[-13   4  41  65  12  50  24  15  53 -71  -4  55 -22 -15  29 -12 -41 -22
  21 -25 -12  13   7 -12  -1  16  -4 -12  13  22  65  -5  80] -> 1
[  0  14 -41 -36  15 -56 -19  15  -5 -23   3 -42 -31  38   1 -39   8  31
   0  17 -33 -25   2  -6 -34 -49  59  -3 -23  -8  22   2  45] -> 6
[ 42 -19  18  -4 -35 -18  35  11 -26 -15  -6  31   6  25 -41  24  14  50
   4  24   5  -1 -14 -10 -17  -8 -57  -4 -45  25   5  14   5] -> 3
[ 21  47  18 -11  34  66   0 -39 -27 -18 -29  22 -28 -16  -5  27 -41 -17
  21  27  19   4   4 -35  20  -6 -39 -23  28 -32  53 -11 -12] -> 2
[-13  10  50 -26   8  -8  28  -6  -9  -6  42  12   1  21 -62 -33 -34  29
   1  21 -14 -37 -25 -50 -90  11  24   0 -31 -49  36 -30  56] -> 2
[  7  -6   3  19 -36 -75  14 -20  -6  29 -16  -3 -14   6 -12   6 -12   9
 -18  26  -1 -20  10  19 -42  11 -27  27 -46 -33  12   1  15] -> 0
[-25  -1 -46   3   5  49  39 -11  -5 -25   9  22  -1 -11  17  11  20 -40
   3 -58 -27  10  -4 -76 -11 -16 -38  21  23 -12  27   5  16] -> 2
[-11  26   7  28  65 -59  11 -18 -28  18  -4   4  23   1  12  11  -4  72
  49  11  11 -25  30  12  -7  46 -25  46 -25  16  20   6  -3] -> 3
[-13  12  12  22  14 -89  24   4  15  31  -6  -6  16   2   5  -3 -16  74
  26  11 -18  -1  -3 -14   1  -4 -26  40 -36  -9  27  -8  20] -> 4
[  8   7   4 -24  20   4  25   4  -7  16  19  41 -24 -41 -20  11 -20  60
   5  41   1  18  11 -21 -17 -41 -10 -21  -1 -12  16 -12  15] -> 7
[-11  22  39 -38  61   0  63 -52   7  -2  -8  32 -27 -30  -3  11 -32  84
  13  33 -18 -32 -17 -20  38 -26 -73 -27   9 -55  57  11  20] -> 6
[-18  -5  23   7  21  50 -15 -21  20 -56 -18  12   9  17 -19   7 -11   3
   8   3   9   8 -38 -50 -40  33   0  29  44  -9  27 -10  38] -> 4
[ 19   8  69  -4  19  75  20 -19  11 -73  13  26  -9  11  -4 -24 -15 -65
   3 -25   9   5  -8 -44 -15  -2 -27 -26  46 -18  15   6   2] -> 7
[ 29 -12  55  -6 -20 -15  38 -10 -46  24   0  26 -46 -31 -30  -9  -1 -76
 -38  12 -34   0  -6 -23 -68 -14 -36  -9  21 -45  -7 -12  40] -> 6
[  1  31  18  31  24 -13  18 -11   6  30  26  -7  11   9  26  22   8  44
  18  27 -15  -2 -29  37 -10  30  21  16 -21  14  17  -5  20] -> 0
[ 22  25  28  43 -23 -52 -23  14 -24 -27  -3 -13  37  28  38  -6   1  38
  55  33 -31  20  -9  27 -33   5   0  43   2  28  11  -3  16] -> 1
[  7  47   9  -5  32  39   9 -23  10  13  15 -24  17  22  -9 -19 -11 -76
 -14 -22  -8 -12 -49 -27 -11   8  22   2   6 -26  12  -7   8] -> 4
[ 28   9  46  13  -9  -7  15  18 -26   9 -11  58 -22 -30 -29  16 -26  21
   1  14  17   7  -6 -28  -5 -12 -32  -6 -43  13  -1  -1   1] -> 7
[  33   32   32    5    5 -100    9   -7   -1   30   24  -22   -5    0
  -11  -42    6    2   -4   30  -40    8  -12   10  -49    7   30  -16
   31  -46  -10   -7   13] -> 0
[ 30  -3 -24  52 -44 -68  -7  17   7  83   6 -35  20  28  17  17  21  79
  13   3 -31  22 -27  42  -3  53 -28  46 -25   8  -1   2  20] -> 5
[ 14 -10 -20  24  38  50  30  -8  11 -66 -25  26  17 -11   1 -10   4  -7
  13 -11 -17   0 -38 -72 -33   3  -5  66  72 -17  34 -12  23] -> 4
[ -3  13  44  37 -40 -15  30   5 -36  37   8  16   7  -8   6  48  25  36
   0 -12   7  18 -27 -32 -12  27 -17  12 -23  19  10  -1  35] -> 6
[ 30 -26 -26   5 -34 -31  -4 -30 -13  60  12 -52  11  41  34  -4   4  83
  49   6 -50  14   5  52 -27  41 -41  43 -38 -18   7  31  46] -> 0
[  5  53  73  44 -19 -52  22  -9  16  -8  -2  33 -28 -10 -18  -3   1  13
 -20  13 -13  -9 -11 -17 -22   0 -56 -42 -10   0  16  28  -7] -> 6
[-21  23  54   1 -17   6 -16   8 -32  53  -8  22  18  -7 -19  45  20  27
  -5 -13  -5  36 -27 -59  22  48  -6  -4 -39   5 -32  19 -10] -> 4
[ 12   0 -50 -18  13  37 -52  -4  29  -3  17 -26 -46  43  -5  -9 -22  72
  25 -25   2  13  35 -36  24  10  18 -24 -65  -2  25  23  50] -> 3
[ 27  -7 -16  38 -12  16  51  38   5  36   3  49  29 -35 -24  14   1 -10
  -8 -49   5  18 -26 -27  -8  53  11 -12 -14  15  -5  -7  16] -> 1
[-24   4   5 -19  21 -45  19 -26   4 -28  10 -12   2  27  40  18  21 -38
  10 -11  -1   5 -23   4  10 -36 -58   6  -5  18   0   1  16] -> 5
[ 23  29   8  87 -23 -36 -14  -6   9  41  -5  26 -14 -38  29  11 -14 -14
  13  10 -35  27   9   3  -5   8 -40  48  -4  10  -9   3   0] -> 3
[ 27  -8   8  10 -28 -64  36   6 -39  23  -5  -8 -22  28 -17  24  44  23
 -16   4 -14  -6   9  25 -36   8 -59 -26 -57  17   4  31  12] -> 1
[-42  14  50   6  12  -6  -1   3 -11  16   6  45  -9 -21  -2  45  -7  33
  -1 -15   8  13 -21 -69  34  19 -29  14 -47  -3  -6 -11  17] -> 5
[-20  32  -9 -25   7  29 -44 -59  18  19  -3 -44 -30   9  13  41   5  42
   7  47 -11  -7 -24  22   7 -45 -27 -18 -16   5 -27  37 -45] -> 6
[ 18  21  -6   0   4 -29  23 -15 -14  80  48 -30  30  -3 -14 -40 -27 -53
   2 -34  -2  13   0  -8 -72  18  17  31   9 -35  -5 -15  43] -> 7
[ 25  10  27  12  -1 -35  41  17   0  38  -7  36   5  -9 -33  20   3 -13
   0 -60 -17  35 -41 -67 -12  44 -46 -16 -16   7 -18  23   6] -> 7
[  -8 -114  -12  -29   36   16  107   -9   54  -14   -2   10   -6   -3
   31    9   31   34   17  -49  -48    8   -3  -10   10    7  -50   18
   21   -1    6   23   66] -> 6
[-48  -7 -33 -41  59  42   5 -38  -5 -65   2   2  12  15   9  30   9  43
  55 -29  -8 -10 -62 -40  -9   9 -19  -4  39  -3  21  -5  18] -> 0
[ 41  19 -22  17 -39 -10  -7  21 -28   2 -29  30   2  20   1  27  16 -17
  -4 -19   6  11 -25 -23  16  47 -15 -16 -43   9  22  -2  -7] -> 2
[  2 -32 -40 -19  -7  23   9  -2  56 -58 -19  22 -20  13  25  21   4  10
  22 -20 -21  38 -41 -42 -13  -7  -2 -20  11  26  20  16  72] -> 6
[ 23 -22  -1  16  -8  -7  -4   3   1  21  -1  16  -2   4  -3   9  -5  -3
  -1 -29  -3  24 -13  -2   9  45 -22  23 -26  -2 -10  -2  33] -> 0
[ 32  36  16  50  23 -76  -3 -26  12   8  23  29  12 -24  53 -26   0  14
  17  11 -18   0 -23  20 -15  18 -33  49 -11   6  -7   1  22] -> 6
[-10   9  21  19 -19 -53 -15 -12  -8 -44 -14  24  22 -10   3 -18  -8  21
  -5  27  26  -9  18   4   6 -13 -11  42  13 -17   6  -2  -9] -> 0
[ 19   3   3  14  11 -13   6 -16   1  53   6 -33   4 -28 -14  -3 -31 -52
   6  -3  -5  13 -10  -3 -29 -28  10  28  19 -19 -38 -20  -9] -> 1
[  5   1 -23  23 -34 -95  63  -9  32  79  19 -31   8  -5 -11 -23 -11  38
  12 -31 -47  11 -16 -19 -34  18 -21  -6  26 -62  43 -13  49] -> 2
[ -7  -9 -54   9  26  14  15 -15   8 -53  -1  43  30 -17  45  -3   9  -1
  36  -4 -21   7 -17  23 -41  32 -13   7  41  13  30   1  46] -> 1
[  0 -20  26  -5  15   6  16   7   5   9  29  11   9   7 -27  15   9  41
   0 -26 -28  -4 -52 -59 -15  33  -1  16 -41 -23 -27 -14  10] -> 1
[  3  49  -9  46 -31  15 -62  -4 -45  32  11 -11   9 -22  39   3 -10   8
  37   6  15  29  12  60  25 -32 -24  14  20  44  -8   5 -20] -> 7
[-20  18  46 -10 -25 -23  -4  -9 -17  10  -9  14  -8   6  -8  36   2  41
  11 -14   3  14 -56 -74 -17  30  30 -23 -31 -11   3  11  41] -> 7
[ 44  27  21  10  43  51   1  -4 -32  -1 -25  -5 -60  -9 -13  29  27 -57
  -7  -7 -14  21   6   3   9   7 -27 -77  37  18 -11  27 -31] -> 1
[ 17   4 -44  38   5 -16 -16   7   2  67  11   6   5 -32  63  -6 -25  55
  33  27   1  -3  36  87  45  22  -1  25 -30  -1  20 -27   8] -> 5
[ 17 -43  -2  47 -43   1  15   2 -20  59  18  17   2 -17  23  21  25  42
  10  -5 -22  19 -12  56 -14  52 -22  28 -21  16 -13   1  47] -> 0
[ 23 -12  19  23 -36 -40  38  22 -26  30  -9   6  -5  -1 -14  28  54  14
  -4 -41 -28  27 -22 -67  -3  32 -20 -15   3  -6 -18  11 -16] -> 2
[ 13  60  16   9  32 -76   8  -6 -64  21 -13  21  19 -34 -19 -21 -66  19
  43   8 -13 -55 -47 -18  -5 -20 -23  27 -35 -47  22 -44 -14] -> 1
[ -2   9 -43   0  45  30  16 -17  57 -59 -20   0  -9  34   7 -16 -32  17
   8 -21   7 -29 -21 -27  16  11 -16  15   7 -22  72   3  42] -> 5
[ -7  26   7 -41  33  14  23 -49  22  74   4  -4 -25 -40  24  23 -35  20
  21  31 -20   9  18   9  17   6  -7 -66   7 -67  12   8 -26] -> 7
[ 25 -10  57  39 -57 -49  43  12  19   3  15  33   9  -9 -11  -5  -5  64
  19 -12   3  24   8 -63 -12  -2 -72 -11 -43 -16   9  -4  -6] -> 4
[ 44  30 -39  -7  21 -35  -6   8   2  18   3  26 -16  13   8  16   9  82
   6  37 -25  25 -14 -13  10   9 -38   0 -59   0  37   0  25] -> 4
[ -1 -34  -9 -21  53 -49  22 -49  28 -25  13 -34 -10  32  14   8  17 -53
   5 -11   2   1  -9   2 -27  -8 -35  22  28  -9  -6 -15  27] -> 3
[-53 -49  14 -43 -40  21  31 -42  38 -25  24 -36  16  46   3  13 -29  80
  38   6  -4   6  11 -25 -35 -18 -25  12 -18 -45  44   2  60] -> 0
[ 10 -14   9   5 -51  -6  -6  32  -7  30 -17  40  23  -9 -35   1 -20  62
   1  -4   1  14 -29 -10  27  28 -21  -3 -38  -4   8  -7  21] -> 4
[  19  -57  -20  -84   20   36   41  -12    6   22  -15  -30  -15   18
  -48   15    5   43   40   12   -3   11   48   20  -27   20  -36 -108
   26  -18   -4   21  -47] -> 2
[ 47 -35 -21   3   3 -32  27  -7 -30  72  -2  -3   1 -22 -18  -1   0 -56
 -16 -16 -40  10  -4  11 -46  26 -46  45 -10 -35 -40  -6   9] -> 1
[ 29 -52  -8  29 -61 -11  52  -2 -11  43  -8  36 -20 -24 -16  30  25  46
  -6 -24 -11  28  -7  -4 -17  24 -68  -5 -28  10  -9  35  45] -> 0
[ 23 -22  40  -5 -21 -31  63  -5 -33  45  14   8 -11   8  -6  18  10  39
   2   8 -30   5   3   3 -18 -18 -84  19 -50  -6   8  21  22] -> 7
[ 39 -20 -28 -34  15  20  13  23   5 -76 -13  37   8   6 -20 -27  -7 -42
 -13   6  -7   4   4 -19 -10 -29  -5  -3  16 -11   6  -8   0] -> 1
